Here is a tiny trained network, its code and every weight. The questions are about switching its units off for an input and a class, where a switched-off unit gives its printed mean instead of its output.

import numpy as np


def w(rows, s, z=0):
    codes = np.array(rows[::2]) - 128.0
    scale = np.full(codes.shape[1], s)
    scale[-1] = z or s
    return codes * scale


def norm(h):
    return h / np.sqrt((h * h).mean(-1, keepdims=True) + 1e-5)


def f(y):
    return y / 2 * (1 + np.tanh(0.7978845608 * (y + 0.044715 * y**3)))


def log_softmax(a):
    a = a - a.max(-1, keepdims=True)
    return a - np.log(np.exp(a).sum(-1, keepdims=True))


def net(x, mask):
    res = np.array(x, float).reshape(1, 7) / 4 @ E
    u = 0
    for l in range(2):
        y = f(norm(res) @ A[l][:, :-1].T + A[l][:, -1])
        res = res + np.where(mask[u : u + 13], y, B[l][:, -1]) @ B[l][:, :-1]
        u += 13
    return log_softmax(norm(res)[-1] @ U[:, :-1].T + U[:, -1])


A, B = {}, {}
E = w([
[148,181,88,122,69,63,211,173,194],'x0',
[134,130,126,123,127,126,128,125,121],'x1',
[135,128,124,126,125,123,128,121,119],'x2',
[225,122,145,197,139,205,255,144,46],'x3',
[197,182,113,154,163,162,14,217,121],'x4',
[84,187,16,177,125,175,131,85,124],'x5',
[185,224,177,108,225,122,134,67,186],'x6',
],0.0062)
A[0] = w([
[112,142,129,123,117,138,81,84,159,27],'0.n0',
[151,147,127,199,152,131,70,186,143,73],'0.n1',
[228,131,116,172,123,125,73,232,210,113],'0.n2',
[200,74,159,33,115,108,107,173,125,46],'0.n3',
[63,123,151,153,90,106,123,167,79,81],'0.n4',
[112,168,2,155,106,135,73,40,137,38],'0.n5',
[175,146,65,97,58,61,114,149,155,66],'0.n6',
[79,105,184,131,60,120,193,64,127,68],'0.n7',
[118,51,80,161,74,82,93,171,111,5],'0.n8',
[89,127,82,130,216,102,232,250,140,170],'0.n9',
[64,89,102,177,75,192,160,203,147,29],'0.n10',
[177,113,188,104,125,91,116,134,127,80],'0.n11',
[139,82,121,134,89,197,101,142,141,149],'0.n12',
],0.0073,0.0029)
B[0] = w([
[132,86,110,137,127,61,159,141,75,136],'0.n0',
[97,135,114,3,45,164,115,88,103,187],'0.n1',
[143,131,86,36,34,176,138,40,122,252],'0.n2',
[119,26,31,150,109,156,143,166,203,177],'0.n3',
[145,126,155,101,208,100,129,154,150,148],'0.n4',
[139,51,87,127,155,161,151,162,223,240],'0.n5',
[146,145,156,177,133,67,115,128,110,179],'0.n6',
[107,168,129,59,74,230,119,103,134,212],'0.n7',
[112,199,159,89,209,137,162,215,91,169],'0.n8',
[156,161,175,226,82,80,96,86,124,198],'0.n9',
[104,156,138,132,165,126,167,185,81,179],'0.n10',
[133,103,62,118,177,150,133,119,222,160],'0.n11',
[179,149,116,101,160,121,135,74,85,164],'0.n12',
],0.0061,0.0041)
A[1] = w([
[69,92,52,126,52,82,146,199,26,168],'1.n0',
[87,171,15,255,193,211,167,121,134,137],'1.n1',
[193,155,183,183,94,190,55,182,109,181],'1.n2',
[254,41,212,199,77,208,196,121,111,253],'1.n3',
[126,66,178,81,135,97,187,139,150,87],'1.n4',
[133,192,106,157,60,21,199,157,168,26],'1.n5',
[85,28,156,167,231,197,58,45,43,92],'1.n6',
[28,118,180,145,122,127,208,44,145,79],'1.n7',
[147,223,124,99,231,112,130,30,152,75],'1.n8',
[178,154,82,169,119,160,28,185,151,151],'1.n9',
[195,22,232,109,128,108,119,188,192,20],'1.n10',
[191,163,122,117,133,106,147,67,217,147],'1.n11',
[51,122,106,78,128,15,42,133,157,141],'1.n12',
],0.0069,0.0019)
B[1] = w([
[181,124,192,107,217,197,89,177,137,193],'1.n0',
[101,67,124,78,153,43,141,135,193,213],'1.n1',
[55,152,111,99,103,136,171,73,107,168],'1.n2',
[47,149,116,131,158,55,126,94,117,255],'1.n3',
[166,145,53,109,127,171,134,142,152,156],'1.n4',
[180,96,162,168,53,150,20,121,156,186],'1.n5',
[225,168,153,225,32,104,86,164,190,219],'1.n6',
[162,175,63,22,105,199,48,102,93,187],'1.n7',
[122,69,163,108,123,157,139,254,84,184],'1.n8',
[113,109,113,85,107,144,171,61,163,179],'1.n9',
[96,104,52,125,142,110,146,131,211,168],'1.n10',
[131,90,142,174,193,178,94,176,70,198],'1.n11',
[98,177,153,197,146,89,249,64,24,208],'1.n12',
],0.0091,0.0065)
U = w([
[136,181,109,7,81,218,117,64,89,154],'0',
[184,149,184,218,47,117,66,125,156,249],'1',
[46,173,159,169,161,64,205,78,49,179],'2',
[104,50,65,97,170,120,159,134,221,5],'3',
[137,118,203,105,209,193,130,233,69,20],'4',
],0.017,0.0013)

Each question gives the input, the list of numbers given to net, and the class t.
The units are the neurons (one row each of A and B). Each row of codes is followed by its name. A weight is (code - 128) times the scale printed after its matrix; where a second scale follows, it is the last column's (A, B and U).
mask holds one flag per neuron, layer by layer. A switched-off neuron (its flag False) gives its mean, the last column of its row in B, instead of its output. The means were averaged over made-up inputs and are rounded, as every weight is.
A unit's drop is (log p(t) with every unit on - log p(t) with that unit switched off) / (log p(t) with every unit on - log p(t) with every unit switched off).
most important unit: the unit with the biggest drop
top k neurons: the k neurons with the biggest drops, biggest first
k most important neurons of layer l: the k neurons of layer l with the biggest drops, biggest first
input [7,-3,4,0,7,-8,4], class 3: 2 most important neurons of layer 1	1.n6, 1.n7
input [-7,0,-5,-8,-6,4,6], class 2: 2 most important neurons of layer 1	1.n12, 1.n5
input [4,3,-4,1,4,0,8], class 4: most important unit	1.n8
input [6,-4,-1,-6,-7,-5,4], class 0: top 3 neurons	1.n7, 1.n6, 0.n7
input [-2,2,-8,-2,3,2,4], class 4: top 4 neurons	1.n8, 1.n7, 0.n7, 0.n3
input [-6,8,3,-6,7,-1,-1], class 0: top 4 neurons	0.n1, 1.n3, 1.n9, 0.n2
input [-5,0,-5,-2,-5,8,-7], class 3: top 2 neurons	1.n1, 0.n5
input [-7,3,-1,-8,-8,-8,3], class 0: 2 most important neurons of layer 1	1.n7, 1.n3
input [3,-7,-7,-7,8,-5,-7], class 0: top 2 neurons	0.n2, 1.n3
input [-2,-7,3,-7,-1,0,-8], class 4: top 2 neurons	1.n0, 0.n8
input [0,4,-8,0,0,-2,3], class 4: top 4 neurons	1.n11, 0.n5, 1.n8, 1.n1
input [-4,-4,2,8,8,1,-8], class 0: top 2 neurons	1.n2, 0.n1
input [-8,-7,5,-6,6,3,-1], class 1: top 2 neurons	1.n6, 1.n7
input [2,-8,7,-5,-4,-5,-8], class 4: top neuron	1.n0
input [-5,1,-2,4,0,3,6], class 4: top 4 neurons	1.n8, 1.n5, 0.n3, 0.n9
input [-6,-7,8,8,-3,-8,-5], class 2: top 3 neurons	1.n3, 0.n5, 1.n5
input [7,4,3,-4,5,7,1], class 1: 3 most important neurons of layer 1	1.n5, 1.n10, 1.n3
input [-2,0,2,6,5,-8,-1], class 3: 2 most important neurons of layer 1	1.n10, 1.n12
input [-1,3,8,-8,7,8,-3], class 2: 3 most important neurons of layer 1	1.n12, 1.n7, 1.n5
input [5,5,1,1,-3,-2,3], class 1: most important unit	1.n5
input [3,-3,6,7,6,7,-5], class 2: 2 most important neurons of layer 0	0.n9, 0.n3
input [-4,-8,8,-3,2,1,0], class 1: 2 most important neurons of layer 1	1.n6, 1.n3
input [-1,-1,0,-5,4,6,6], class 3: 3 most important neurons of layer 1	1.n9, 1.n0, 1.n3
